Below is a small trained network, with its code and all its weights. Each question gives an input and a class and asks what happens when units are switched off, that is, made to give their printed mean instead of their output.

import numpy as np


def w(rows, s, z=0):
    codes = np.array(rows[::2]) - 128.0
    scale = np.full(codes.shape[1], s)
    scale[-1] = z or s
    return codes * scale


def norm(h):
    return h / np.sqrt((h * h).mean(-1, keepdims=True) + 1e-5)


def f(y):
    return np.maximum(y, 0)


def log_softmax(a):
    a = a - a.max(-1, keepdims=True)
    return a - np.log(np.exp(a).sum(-1, keepdims=True))


def net(x, mask):
    res = np.array(x, float).reshape(1, 4) / 4 @ E
    u = 0
    for l in range(3):
        y = f(norm(res) @ A[l][:, :-1].T + A[l][:, -1])
        res = res + np.where(mask[u : u + 12], y, B[l][:, -1]) @ B[l][:, :-1]
        u += 12
    return log_softmax(norm(res)[-1] @ U[:, :-1].T + U[:, -1])


A, B = {}, {}
E = w([
[78,116,33,122,95,194,159,143,1],'x0',
[140,63,121,137,71,53,126,101,88],'x1',
[38,90,49,153,178,180,105,136,159],'x2',
[126,34,196,100,198,58,95,196,65],'x3',
],0.00094)
A[0] = w([
[197,143,239,153,99,25,196,90,199,53],'L0N1',
[157,149,150,81,65,124,141,85,78,112],'L0N2',
[204,234,190,162,38,89,168,69,175,169],'L0N3',
[175,57,183,61,196,93,122,191,28,77],'L0N4',
[126,230,81,155,76,181,153,56,204,88],'L0N5',
[173,185,132,186,28,100,105,15,208,61],'L0N6',
[68,112,114,199,102,76,127,83,189,2],'L0N7',
[89,46,122,200,49,44,84,56,129,85],'L0N8',
[118,122,139,190,102,138,136,67,248,205],'L0N9',
[176,217,157,140,118,98,125,79,147,153],'L0N10',
[121,146,56,98,75,159,195,101,14,124],'L0N11',
[85,254,87,115,112,240,182,107,174,45],'L0N12',
],0.0018,0.002)
B[0] = w([
[86,66,84,182,84,60,81,160,76,203],'L0N1',
[175,108,173,96,137,145,151,154,157,167],'L0N2',
[173,76,85,22,105,160,155,101,152,249],'L0N3',
[74,145,141,185,132,90,219,177,191,228],'L0N4',
[104,183,133,157,97,182,206,149,165,224],'L0N5',
[73,81,111,140,252,155,165,196,144,202],'L0N6',
[184,111,116,76,127,196,223,116,147,140],'L0N7',
[210,218,132,79,141,109,100,153,89,200],'L0N8',
[126,181,96,145,48,69,104,95,112,253],'L0N9',
[133,98,148,72,77,125,166,126,138,197],'L0N10',
[123,189,88,108,124,65,20,118,187,232],'L0N11',
[155,68,193,189,173,156,77,161,89,207],'L0N12',
],0.0024,0.0019)
A[1] = w([
[208,153,215,50,103,64,164,106,184,89],'L1N1',
[151,81,102,88,177,70,89,75,198,56],'L1N2',
[121,223,79,96,109,95,110,166,13,76],'L1N3',
[158,185,149,71,113,195,179,83,175,28],'L1N4',
[88,107,127,240,167,141,57,111,132,88],'L1N5',
[51,88,65,119,151,118,190,145,6,49],'L1N6',
[79,168,79,68,124,168,49,149,25,94],'L1N7',
[136,142,151,127,164,210,40,86,74,5],'L1N8',
[163,128,253,154,229,120,74,187,42,71],'L1N9',
[115,78,137,201,103,152,120,25,196,88],'L1N10',
[182,56,191,47,128,36,217,159,145,206],'L1N11',
[177,175,201,64,128,206,94,150,149,81],'L1N12',
],0.002,0.0016)
B[1] = w([
[104,145,89,191,139,138,76,109,64,189],'L1N1',
[69,137,58,132,86,67,82,215,80,154],'L1N2',
[72,61,89,125,85,62,74,151,207,168],'L1N3',
[168,151,120,84,68,169,180,6,194,156],'L1N4',
[96,90,141,125,170,160,164,114,39,156],'L1N5',
[190,120,118,83,60,119,140,90,236,166],'L1N6',
[102,55,134,83,107,116,116,147,210,175],'L1N7',
[28,149,135,116,158,199,177,198,148,132],'L1N8',
[48,204,219,194,133,102,205,198,176,167],'L1N9',
[100,137,113,114,74,69,187,125,164,145],'L1N10',
[97,161,178,188,197,151,89,153,82,251],'L1N11',
[197,155,161,108,26,131,150,90,212,147],'L1N12',
],0.0026,0.0029)
A[2] = w([
[89,90,114,79,189,230,94,149,72,9],'L2N1',
[97,145,58,186,117,98,158,79,94,152],'L2N2',
[125,143,57,122,81,191,163,73,223,114],'L2N3',
[85,88,112,125,164,219,199,119,207,82],'L2N4',
[172,234,167,117,144,80,25,110,103,49],'L2N5',
[241,187,206,146,127,100,60,92,107,103],'L2N6',
[254,128,97,6,141,165,225,91,154,96],'L2N7',
[110,231,140,180,72,164,151,71,161,103],'L2N8',
[143,85,75,140,110,79,77,77,103,55],'L2N9',
[243,47,224,139,138,182,213,107,24,77],'L2N10',
[209,82,132,117,99,95,39,107,10,59],'L2N11',
[154,7,197,157,193,65,71,185,70,154],'L2N12',
],0.0025,0.0016)
B[2] = w([
[218,67,113,50,192,181,107,89,45,140],'L2N1',
[123,102,169,107,133,98,117,177,160,171],'L2N2',
[131,156,210,124,165,117,185,147,116,238],'L2N3',
[182,76,73,90,162,141,47,106,33,187],'L2N4',
[198,82,46,184,75,116,82,59,80,161],'L2N5',
[159,75,48,115,74,127,74,80,136,160],'L2N6',
[196,156,114,51,65,222,143,39,215,171],'L2N7',
[118,142,196,171,160,72,151,159,109,197],'L2N8',
[117,87,134,107,99,89,93,176,179,161],'L2N9',
[100,177,208,2,146,214,234,155,250,138],'L2N10',
[201,164,106,168,113,164,114,24,98,163],'L2N11',
[125,182,120,133,132,167,178,100,131,253],'L2N12',
],0.0036,0.0029)
U = w([
[99,8,26,18,247,254,37,181,11,3],'0',
[16,12,15,18,17,5,29,248,237,145],'1',
[235,235,190,7,15,239,249,8,237,113],'2',
[8,245,250,245,229,73,244,247,88,213],'3',
[244,161,24,248,12,34,13,6,13,114],'4',
],0.0048,0.0026)

Each question gives the input, the list of numbers given to net, and the class t.
The units are the neurons (one row each of A and B). Each row of codes is followed by its name. A weight is (code - 128) times the scale printed after its matrix; where a second scale follows, it is the last column's (A, B and U).
mask holds one flag per neuron, layer by layer. A switched-off neuron (its flag False) gives its mean, the last column of its row in B, instead of its output. The means were averaged over made-up inputs and are rounded, as every weight is.
A unit's drop is (log p(t) with every unit on - log p(t) with that unit switched off) / (log p(t) with every unit on - log p(t) with every unit switched off).
The circuit of an input: a set's keep is (log p(t) with only the set's units on - log p(t) with every unit switched off) / (log p(t) with every unit on - log p(t) with every unit switched off). Starting from the 12 units with the biggest drops (on a tie, the unit counted first), units are removed one at a time, each time the one whose removal leaves the highest keep (on an exact tie, the one counted first), for as long as the keep stays at least 0.8.
circuit, biggest first: the units of the circuit, biggest drop first
k most important neurons: the k neurons with the biggest drops, biggest first
k most important neurons of layer l: the k neurons of layer l with the biggest drops, biggest first
drop when u is switched off: that unit's drop, to one decimal
input [4,-8,0,-5], class 3: circuit, biggest first -> L2N8
input [6,-8,7,-6], class 0: circuit, biggest first -> L0N12, L2N4
input [0,-7,3,2], class 0: 2 most important neurons -> L2N4, L0N8
input [6,1,0,6], class 1: 2 most important neurons -> L1N6, L0N12
input [-7,-4,-5,-3], class 4: circuit, biggest first -> L1N1, L2N5
input [-4,7,-5,-4], class 4: 2 most important neurons -> L0N1, L1N1
input [3,-3,1,1], class 0: 4 most important neurons -> L0N8, L0N9, L1N5, L2N1
input [-6,7,5,-1], class 4: circuit, biggest first -> L0N8, L2N5
input [-4,4,7,-3], class 3: 3 most important neurons -> L0N3, L0N9, L2N8
input [5,-8,0,-4], class 3: 2 most important neurons of layer 1 -> L1N12, L1N11
input [3,-8,4,-3], class 0: 3 most important neurons -> L0N12, L2N4, L2N1
input [8,-2,2,-5], class 0: 2 most important neurons -> L0N12, L0N9
input [6,-2,-5,3], class 1: 2 most important neurons -> L0N11, L1N3
input [-8,4,1,-5], class 3: circuit, biggest first -> L0N6
input [-4,-5,-3,-1], class 4: 3 most important neurons -> L0N1, L1N11, L1N1
input [-2,-1,7,-8], class 3: 2 most important neurons -> L0N12, L2N8
input [-5,-4,5,-3], class 3: 4 most important neurons of layer 0 -> L0N9, L0N12, L0N8, L0N3
input [-6,6,7,4], class 3: 2 most important neurons -> L0N3, L0N11
input [0,-4,2,-3], class 3: 4 most important neurons -> L0N12, L0N5, L0N3, L2N8
input [-6,8,-8,5], class 4: 2 most important neurons of layer 1 -> L1N1, L1N11
input [3,8,5,-6], class 1: 2 most important neurons of layer 0 -> L0N4, L0N11
input [-8,-5,-2,-1], class 4: drop when L2N5 is switched off -> 0.1
input [-8,-7,-7,-2], class 4: drop when L0N1 is switched off -> 0.6
